Here is a tiny trained network, its code and every weight. The questions are about switching its units off for an input and a class, where a switched-off unit gives its printed mean instead of its output.

import numpy as np


def w(rows, s, z=0):
    codes = np.array(rows[::2]) - 128.0
    scale = np.full(codes.shape[1], s)
    scale[-1] = z or s
    return codes * scale


def f(y):
    return np.maximum(y, 0)


def log_softmax(a):
    a = a - a.max(-1, keepdims=True)
    return a - np.log(np.exp(a).sum(-1, keepdims=True))


def net(x, mask):
    res = np.array(x, float).reshape(1, 8) / 4 @ E
    y = f(res @ A[0][:, :-1].T + A[0][:, -1])
    res = res + np.where(mask, y, B[0][:, -1]) @ B[0][:, :-1]
    return log_softmax(res[-1] @ U[:, :-1].T + U[:, -1])


A, B = {}, {}
E = w([
[123,118,121,124,121,129,124,121,127,130,123,131],'x0',
[98,159,167,43,172,71,171,106,145,191,185,233],'x1',
[135,145,120,128,121,122,117,119,122,116,109,151],'x2',
[142,134,137,130,158,136,141,127,124,136,129,110],'x3',
[131,139,127,129,121,129,115,129,129,129,127,141],'x4',
[67,192,9,125,172,139,144,156,101,109,192,112],'x5',
[130,142,126,126,130,121,127,119,125,111,105,133],'x6',
[226,140,69,88,63,148,211,113,199,106,157,128],'x7',
],0.015)
A[0] = w([
[121,146,115,51,144,82,186,84,141,158,166,183,64],'n0',
[2,134,91,154,183,120,108,148,81,152,129,138,176],'n1',
[156,127,113,90,119,116,187,119,136,142,146,166,30],'n2',
[129,81,164,186,118,178,104,168,112,116,79,80,254],'n3',
[133,118,34,154,115,175,135,131,75,120,131,106,85],'n4',
[90,204,4,75,176,117,184,160,156,114,197,150,72],'n5',
[137,94,201,166,135,121,49,128,105,129,84,128,230],'n6',
[115,148,38,149,139,162,90,150,110,87,137,75,101],'n7',
[219,131,78,92,91,160,211,124,219,102,131,131,185],'n8',
[109,116,197,74,143,88,161,116,145,186,118,184,144],'n9',
],0.0095,0.0054)
B[0] = w([
[81,102,196,161,132,97,168,91,99,203,56,152,220],'n0',
[87,194,120,120,203,168,94,149,89,97,171,138,230],'n1',
[148,135,174,196,109,80,175,124,134,194,100,90,172],'n2',
[146,84,138,182,69,147,41,119,73,153,85,67,217],'n3',
[144,165,83,128,144,109,141,192,165,110,113,85,176],'n4',
[46,174,97,140,84,150,183,131,26,211,94,80,254],'n5',
[106,52,141,126,120,98,67,133,119,188,55,87,217],'n6',
[119,122,59,143,140,66,165,181,147,72,153,98,193],'n7',
[254,99,151,140,29,151,177,115,139,132,154,107,239],'n8',
[123,81,167,74,166,46,134,126,157,104,194,162,222],'n9',
],0.0096,0.02)
U = w([
[81,104,143,186,63,124,141,119,59,196,73,77,251],'0',
[82,147,61,194,199,143,92,209,121,27,130,103,93],'1',
[254,82,149,157,45,218,92,82,205,60,106,109,34],'2',
[173,150,21,135,70,154,205,200,164,74,164,89,99],'3',
[81,73,198,74,195,36,88,131,163,124,138,192,211],'4',
[17,194,142,84,215,148,136,122,90,134,177,205,85],'5',
[202,95,208,126,96,70,199,82,205,136,159,216,25],'6',
],0.008,0.0027)

Each question gives the input, the list of numbers given to net, and the class t.
The units are the neurons (one row each of A and B). Each row of codes is followed by its name. A weight is (code - 128) times the scale printed after its matrix; where a second scale follows, it is the last column's (A, B and U).
mask holds one flag per neuron, in row order. A switched-off neuron (its flag False) gives its mean, the last column of its row in B, instead of its output. The means were averaged over made-up inputs and are rounded, as every weight is.
A unit's drop is (log p(t) with every unit on - log p(t) with that unit switched off) / (log p(t) with every unit on - log p(t) with every unit switched off).
The circuit of an input: a set's keep is (log p(t) with only the set's units on - log p(t) with every unit switched off) / (log p(t) with every unit on - log p(t) with every unit switched off). Starting from all 10 units, units are removed one at a time, each time the one whose removal leaves the highest keep (on an exact tie, the one counted first), for as long as the keep stays at least 0.8.
circuit, biggest first: the units of the circuit, biggest drop first
k most important neurons: the k neurons with the biggest drops, biggest first
drop when u is switched off: that unit's drop, to one decimal
input [-1,2,-6,1,4,2,8,-7], class 5: circuit, biggest first : (n1)
input [-7,-6,-1,-5,-7,1,2,-7], class 1: circuit, biggest first : (n1, n5)
input [-7,3,7,-7,-4,2,2,0], class 5: circuit, biggest first : (n3, n8)
input [6,0,-7,-2,-6,8,-7,2], class 3: 2 most important neurons : (n7, n4)
input [-8,2,-8,-6,2,-7,7,-4], class 4: 2 most important neurons : (n5, n9)
input [7,6,7,5,8,0,-4,-7], class 4: 3 most important neurons : (n5, n9, n6)
input [6,5,5,-1,-2,-1,5,-7], class 4: 2 most important neurons : (n5, n9)
input [0,1,6,-7,-6,-6,6,7], class 6: 2 most important neurons : (n3, n2)
input [2,1,-4,8,-6,-6,-4,-2], class 4: 3 most important neurons : (n5, n9, n8)
input [-6,-3,-7,5,8,-8,2,1], class 2: 2 most important neurons : (n5, n0)
input [5,0,8,1,5,-2,-7,8], class 2: 2 most important neurons : (n8, n9)
input [5,1,-5,-2,-7,2,-8,-8], class 5: drop when n1 is switched off : 0.4
input [3,6,-2,-7,-7,3,6,-8], class 5: drop when n1 is switched off : 0.1
input [7,0,8,7,2,-5,-1,7], class 2: circuit, biggest first : (n8)
input [3,-8,6,6,5,8,1,0], class 1: drop when n8 is switched off : 0.3
